Here is a tiny trained network, its code and every weight. The questions are about switching its units off for an input and a target symbol, where a switched-off unit gives its printed mean instead of its output.

import numpy as np


def w(rows, s, z=0):
    codes = np.array(rows[::2]) - 128.0
    scale = np.full(codes.shape[1], s)
    scale[-1] = z or s
    return codes * scale


def f(y):
    return y / 2 * (1 + np.tanh(0.7978845608 * (y + 0.044715 * y**3)))


def softmax(a):
    e = np.exp(a - a.max(-1, keepdims=True))
    return e / e.sum(-1, keepdims=True)


def log_softmax(a):
    a = a - a.max(-1, keepdims=True)
    return a - np.log(np.exp(a).sum(-1, keepdims=True))


def net(x, mask):
    ids = ['ΓΘΛΣΩαβδτψ'.index(c) for c in x.split()]
    T = len(ids)
    res = E[ids] + P[:T]
    r = res
    for j in range(2):
        rows = slice(3 * j, 3 * j + 3)
        q, k, v = (r @ M[0][rows].T for M in (Q, K, V))
        z = softmax(np.where(np.tri(T) > 0, q @ k.T / 3**0.5, -1e9)) @ v
        o = O[0][rows]
        res = res + np.where(mask[j], z, o[:, -1]) @ o[:, :-1]
    y = f(res @ A[0][:, :-1].T + A[0][:, -1])
    res = res + np.where(mask[2:26], y, B[0][:, -1]) @ B[0][:, :-1]
    return log_softmax(res[-1] @ U[:, :-1].T + U[:, -1])


Q, K, V, O, A, B = {}, {}, {}, {}, {}, {}
E = w([
[98,186,225],'Γ',
[112,139,178],'Θ',
[83,150,144],'Λ',
[142,127,151],'Σ',
[111,199,25],'Ω',
[118,151,147],'α',
[152,180,96],'β',
[111,103,2],'δ',
[109,152,170],'τ',
[163,167,99],'ψ',
],0.023)
P = w([
[201,111,121],'0',
[162,136,92],'1',
[2,197,113],'2',
[229,106,118],'3',
[184,160,101],'4',
[38,184,140],'5',
[238,101,116],'6',
[189,170,103],'7',
],0.0099)
Q[0] = w([
[152,169,155],'head 1',
[70,130,159],'head 1',
[134,49,171],'head 1',
[201,207,156],'head 2',
[3,159,145],'head 2',
[141,130,125],'head 2',
],0.016)
K[0] = w([
[215,224,187],'head 1',
[44,199,122],'head 1',
[44,15,244],'head 1',
[249,81,245],'head 2',
[54,254,145],'head 2',
[137,121,114],'head 2',
],0.011)
V[0] = w([
[2,195,55],'head 1',
[169,180,92],'head 1',
[121,168,143],'head 1',
[140,23,53],'head 2',
[84,238,118],'head 2',
[137,62,83],'head 2',
],0.0083)
O[0] = w([
[66,213,194,231],'head 1',
[102,76,64,240],'head 1',
[91,96,136,173],'head 1',
[211,238,195,1],'head 2',
[134,2,37,209],'head 2',
[173,179,160,50],'head 2',
],0.0086,0.0047)
A[0] = w([
[95,134,101,43],'neuron 1',
[179,114,140,253],'neuron 2',
[228,125,94,27],'neuron 3',
[170,159,169,176],'neuron 4',
[124,122,6,132],'neuron 5',
[157,207,94,70],'neuron 6',
[195,41,235,57],'neuron 7',
[146,94,141,110],'neuron 8',
[100,101,142,54],'neuron 9',
[132,181,128,243],'neuron 10',
[137,122,94,100],'neuron 11',
[145,196,26,93],'neuron 12',
[171,129,92,66],'neuron 13',
[43,145,113,162],'neuron 14',
[146,110,85,124],'neuron 15',
[198,96,196,144],'neuron 16',
[144,104,90,71],'neuron 17',
[152,82,145,103],'neuron 18',
[80,174,64,60],'neuron 19',
[235,128,168,25],'neuron 20',
[137,113,100,117],'neuron 21',
[140,130,125,83],'neuron 22',
[166,111,143,185],'neuron 23',
[86,105,58,125],'neuron 24',
],0.013,0.0054)
B[0] = w([
[98,126,62,161],'neuron 1',
[93,123,5,172],'neuron 2',
[119,192,96,161],'neuron 3',
[137,56,109,146],'neuron 4',
[59,161,123,238],'neuron 5',
[81,102,162,161],'neuron 6',
[227,78,180,159],'neuron 7',
[166,156,144,134],'neuron 8',
[185,153,80,149],'neuron 9',
[110,142,41,166],'neuron 10',
[144,128,138,138],'neuron 11',
[160,86,206,210],'neuron 12',
[163,126,161,139],'neuron 13',
[106,139,193,254],'neuron 14',
[143,119,148,151],'neuron 15',
[84,70,126,157],'neuron 16',
[161,136,154,137],'neuron 17',
[151,140,151,139],'neuron 18',
[165,114,67,208],'neuron 19',
[185,219,222,152],'neuron 20',
[142,139,138,141],'neuron 21',
[147,128,127,120],'neuron 22',
[114,153,60,149],'neuron 23',
[186,128,157,242],'neuron 24',
],0.018,0.012)
U = w([
[94,128,2,187],'Γ',
[197,146,114,115],'Θ',
[178,102,174,3],'Λ',
[136,196,93,83],'Σ',
[58,149,115,185],'Ω',
[165,164,148,57],'α',
[131,123,196,186],'β',
[156,27,105,39],'δ',
[126,103,86,141],'τ',
[128,151,104,138],'ψ',
],0.0086,0.0042)

Each question gives the input, a string of symbols that net reads in full, and the target symbol t.
The units are the heads (3 rows each of Q, K, V and O) and the neurons (one row each of A and B). Each row of codes is followed by its name. A weight is (code - 128) times the scale printed after its matrix; where a second scale follows, it is the last column's (O, A, B and U).
mask holds one flag per unit, heads first, then neurons. A switched-off unit (its flag False) gives its mean, the last column of its rows in O or B, instead of its output. The means were averaged over made-up inputs and are rounded, as every weight is.
A unit's drop is (log p(t) with every unit on - log p(t) with that unit switched off) / (log p(t) with every unit on - log p(t) with every unit switched off).
The circuit of an input: a set's keep is (log p(t) with only the set's units on - log p(t) with every unit switched off) / (log p(t) with every unit on - log p(t) with every unit switched off). Starting from the 12 units with the biggest drops (on a tie, the unit counted first), units are removed one at a time, each time the one whose removal leaves the highest keep (on an exact tie, the one counted first), for as long as the keep stays at least 0.8.
circuit, biggest first: the units of the circuit, biggest drop first
top k neurons: the k neurons with the biggest drops, biggest first
heads that matter: for each layer, one digit per head in row order, 1 if its drop is at least 0.15 and else 0, layers parted by /
drop when u is switched off: that unit's drop, to one decimal
input ψ Θ Σ Θ Θ Σ τ τ, target Γ: top 4 neurons -> [neuron 12; neuron 14; neuron 20; neuron 7]
input Ω Θ Ω, target β: heads that matter -> 01
input Σ ψ Σ Γ β β, target β: top 2 neurons -> [neuron 24; neuron 14]
input Θ ψ Θ β Θ ψ, target β: heads that matter -> 10
input Θ Θ Γ α, target Γ: heads that matter -> 00
input δ Σ Θ Θ Ω δ, target β: heads that matter -> 00
input Σ ψ δ, target Ω: heads that matter -> 10
input δ Σ Θ Θ Θ, target Γ: heads that matter -> 10
input Θ ψ Θ Σ δ Σ Θ Θ, target Γ: circuit, biggest first -> [neuron 12; neuron 14]
input α Θ ψ Θ Ω δ Θ τ, target Ω: top 3 neurons -> [neuron 24; neuron 12; neuron 7]
input Θ Θ Θ Θ Ω, target Ω: top neuron -> [neuron 5]
input Θ ψ ψ ψ, target Σ: top 3 neurons -> [neuron 3; neuron 5; neuron 2]
input Θ α Γ ψ, target Σ: top 4 neurons -> [neuron 3; neuron 5; neuron 2; neuron 7]
input Θ Θ Ω Σ τ Θ Θ, target δ: top 3 neurons -> [neuron 7; neuron 16; neuron 5]
input β Γ Ω Θ α ψ, target Ω: circuit, biggest first -> [neuron 5; head 2]
input Θ Σ α Ω, target β: top 2 neurons -> [neuron 12; neuron 2]
input δ Θ Ω, target Ω: top neuron -> [neuron 14]
input Ω Ω δ Θ Γ ψ, target Ω: top 3 neurons -> [neuron 14; neuron 5; neuron 1]
input Ω Θ Θ α, target Γ: top 4 neurons -> [neuron 12; neuron 14; neuron 24; neuron 20]
input δ α δ Θ, target δ: top 2 neurons -> [neuron 7; neuron 5]
input Θ Ω ψ Θ Θ Ω Θ β, target Ω: drop when neuron 5 is switched off -> 0.4
input Σ Θ Ω Ω Θ, target Ω: drop when neuron 12 is switched off -> 0.3
input τ Θ ψ Θ Σ, target Γ: drop when neuron 2 is switched off -> 0.2
